Below are the code and all the weights of a small trained network. Each question names an input and a class and asks about switching units off, where a switched-off unit gives its printed mean instead of its output.

import numpy as np


def w(rows, s, z=0):
    codes = np.array(rows[::2]) - 128.0
    scale = np.full(codes.shape[1], s)
    scale[-1] = z or s
    return codes * scale


def f(y):
    return y / 2 * (1 + np.tanh(0.7978845608 * (y + 0.044715 * y**3)))


def log_softmax(a):
    a = a - a.max(-1, keepdims=True)
    return a - np.log(np.exp(a).sum(-1, keepdims=True))


def net(x, mask):
    res = np.array(x, float).reshape(1, 7) / 4 @ E
    y = f(res @ A[0][:, :-1].T + A[0][:, -1])
    res = res + np.where(mask, y, B[0][:, -1]) @ B[0][:, :-1]
    return log_softmax(res[-1] @ U[:, :-1].T + U[:, -1])


A, B = {}, {}
E = w([
[132,129,127,125,124,127,129,131],'x0',
[7,118,130,26,165,159,184,160],'x1',
[130,130,127,124,126,130,128,126],'x2',
[187,124,70,70,60,46,66,146],'x3',
[131,129,130,129,126,131,132,130],'x4',
[167,98,168,90,165,77,186,90],'x5',
[134,210,133,126,171,79,127,142],'x6',
],0.012)
A[0] = w([
[149,254,157,156,161,107,139,113,93],'N1',
[233,131,152,234,102,133,115,107,2],'N2',
[127,18,155,162,107,177,130,93,75],'N3',
[217,83,167,119,174,85,194,80,70],'N4',
[116,138,169,192,176,196,166,99,23],'N5',
[125,188,89,191,94,188,88,159,107],'N6',
[165,62,119,137,72,183,132,108,70],'N7',
],0.015,0.0067)
B[0] = w([
[155,155,75,188,214,97,128,210,205],'N1',
[76,102,102,2,173,137,157,80,254],'N2',
[143,181,106,184,210,94,129,193,199],'N3',
[86,124,189,206,17,196,109,160,211],'N4',
[162,105,100,39,43,81,91,97,221],'N5',
[109,108,217,192,41,165,144,138,220],'N6',
[148,185,105,169,167,83,126,198,185],'N7',
],0.012,0.015)
U = w([
[1,115,126,6,181,167,205,108,97],'0',
[88,127,193,144,71,166,150,127,87],'1',
[240,119,78,49,24,16,63,91,117],'2',
[144,172,99,142,179,88,141,161,75],'3',
[144,123,135,110,133,133,140,69,253],'4',
],0.0086,0.018)

Each question gives the input, the list of numbers given to net, and the class t.
The units are the neurons (one row each of A and B). Each row of codes is followed by its name. A weight is (code - 128) times the scale printed after its matrix; where a second scale follows, it is the last column's (A, B and U).
mask holds one flag per neuron, in row order. A switched-off neuron (its flag False) gives its mean, the last column of its row in B, instead of its output. The means were averaged over made-up inputs and are rounded, as every weight is.
A unit's drop is (log p(t) with every unit on - log p(t) with that unit switched off) / (log p(t) with every unit on - log p(t) with every unit switched off).
The circuit of an input: a set's keep is (log p(t) with only the set's units on - log p(t) with every unit switched off) / (log p(t) with every unit on - log p(t) with every unit switched off). Starting from all 7 units, units are removed one at a time, each time the one whose removal leaves the highest keep (on an exact tie, the one counted first), for as long as the keep stays at least 0.8.
circuit, biggest first: the units of the circuit, biggest drop first
most important unit: the unit with the biggest drop
k most important neurons: the k neurons with the biggest drops, biggest first
drop of u: that unit's drop, to one decimal
input [1,-4,-8,2,-6,-5,6], class 3: circuit, biggest first : [N1]
input [4,-6,-6,-5,-1,4,-6], class 0: 3 most important neurons : [N2, N1, N6]
input [-6,-8,6,-3,-2,1,-8], class 0: 2 most important neurons : [N2, N1]
input [3,-2,0,0,3,5,6], class 3: 3 most important neurons : [N1, N6, N5]
input [-3,6,5,6,0,5,7], class 3: 3 most important neurons : [N2, N5, N6]
input [7,-1,-5,5,4,7,4], class 1: 2 most important neurons : [N4, N5]
input [0,0,7,4,-1,3,-5], class 3: 2 most important neurons : [N5, N7]
input [-7,6,1,-7,-4,7,5], class 1: 2 most important neurons : [N4, N2]
input [0,3,1,-3,7,0,4], class 3: 3 most important neurons : [N2, N1, N6]
input [-2,0,-3,5,-1,-7,-4], class 1: 2 most important neurons : [N6, N5]
input [8,7,4,6,1,3,-6], class 4: 2 most important neurons : [N2, N5]
input [2,-2,7,5,6,-8,7], class 1: drop of N3 : 0.1
input [5,-8,-4,5,8,4,-5], class 0: drop of N2 : 0.9
input [-6,5,-5,-3,6,0,-1], class 4: most important unit : N2
input [1,-1,0,-2,-1,-7,4], class 1: drop of N6 : 2.2
